Below is a small trained network, with its code and all its weights. Each question gives an input and a class and asks what happens when units are switched off, that is, made to give their printed mean instead of their output.

import numpy as np


def w(rows, s, z=0):
    codes = np.array(rows[::2]) - 128.0
    scale = np.full(codes.shape[1], s)
    scale[-1] = z or s
    return codes * scale


def f(y):
    return y / 2 * (1 + np.tanh(0.7978845608 * (y + 0.044715 * y**3)))


def log_softmax(a):
    a = a - a.max(-1, keepdims=True)
    return a - np.log(np.exp(a).sum(-1, keepdims=True))


def net(x, mask):
    res = np.array(x, float).reshape(1, 6) / 4 @ E
    y = f(res @ A[0][:, :-1].T + A[0][:, -1])
    res = res + np.where(mask, y, B[0][:, -1]) @ B[0][:, :-1]
    return log_softmax(res[-1] @ U[:, :-1].T + U[:, -1])


A, B = {}, {}
E = w([
[98,171,61,81,61,114],'x0',
[208,167,109,64,173,104],'x1',
[127,92,173,133,92,2],'x2',
[128,128,129,129,128,129],'x3',
[127,128,127,131,133,125],'x4',
[128,126,129,123,128,127],'x5',
],0.0084)
A[0] = w([
[112,47,195,180,113,89,246],'n0',
[26,122,96,167,49,176,138],'n1',
[148,127,133,85,83,48,141],'n2',
[149,189,63,63,139,153,141],'n3',
[110,68,185,178,114,91,174],'n4',
[150,184,76,70,136,153,156],'n5',
[153,183,74,70,134,154,149],'n6',
[109,57,196,186,113,87,221],'n7',
[113,118,133,182,194,254,215],'n8',
[108,70,185,178,117,91,189],'n9',
[212,129,158,107,201,95,137],'n10',
[52,145,81,113,29,102,174],'n11',
[150,188,73,69,138,153,161],'n12',
[152,192,64,63,135,155,168],'n13',
],0.0065,0.0013)
B[0] = w([
[23,87,163,154,106,179,229],'n0',
[154,218,143,24,230,39,227],'n1',
[99,163,174,70,190,84,196],'n2',
[152,101,24,167,83,164,214],'n3',
[31,85,156,161,101,170,200],'n4',
[149,93,14,173,82,163,203],'n5',
[146,93,17,172,80,161,203],'n6',
[25,86,161,160,99,170,225],'n7',
[124,225,181,3,254,22,252],'n8',
[21,85,157,160,98,176,202],'n9',
[138,194,143,51,202,69,200],'n10',
[161,211,127,39,217,49,230],'n11',
[149,96,14,174,80,160,208],'n12',
[150,97,22,171,86,159,222],'n13',
],0.0055,0.0039)
U = w([
[98,142,191,96,169,103,254],'0',
[175,184,105,82,160,103,93],'1',
[115,35,102,254,6,203,16],'2',
],0.0078,0.00077)

Each question gives the input, the list of numbers given to net, and the class t.
The units are the neurons (one row each of A and B). Each row of codes is followed by its name. A weight is (code - 128) times the scale printed after its matrix; where a second scale follows, it is the last column's (A, B and U).
mask holds one flag per neuron, in row order. A switched-off neuron (its flag False) gives its mean, the last column of its row in B, instead of its output. The means were averaged over made-up inputs and are rounded, as every weight is.
A unit's drop is (log p(t) with every unit on - log p(t) with that unit switched off) / (log p(t) with every unit on - log p(t) with every unit switched off).
The circuit of an input: a set's keep is (log p(t) with only the set's units on - log p(t) with every unit switched off) / (log p(t) with every unit on - log p(t) with every unit switched off). Starting from the 12 units with the biggest drops (on a tie, the unit counted first), units are removed one at a time, each time the one whose removal leaves the highest keep (on an exact tie, the one counted first), for as long as the keep stays at least 0.8.
circuit, biggest first: the units of the circuit, biggest drop first
most important unit: the unit with the biggest drop
top k neurons: the k neurons with the biggest drops, biggest first
drop of u: that unit's drop, to one decimal
input [1,2,-3,-4,-6,-2], class 2: circuit, biggest first -> [n1, n11]
input [8,-5,-8,3,-5,-1], class 1: most important unit -> n1
input [3,-8,-1,4,7,-3], class 1: top 2 neurons -> [n1, n11]
input [-2,-2,7,4,5,5], class 2: circuit, biggest first -> [n8, n1]
input [-2,-1,8,5,4,-7], class 2: circuit, biggest first -> [n8, n1]
input [2,5,0,6,3,3], class 2: top 2 neurons -> [n8, n1]
input [6,-8,7,3,2,-6], class 0: top 2 neurons -> [n11, n1]
input [-8,-5,-5,3,1,-6], class 0: drop of n8 -> 0.7
input [5,-5,0,-4,-3,8], class 1: drop of n0 -> 0.1
input [-2,-2,5,-5,1,5], class 2: drop of n12 -> -0.1
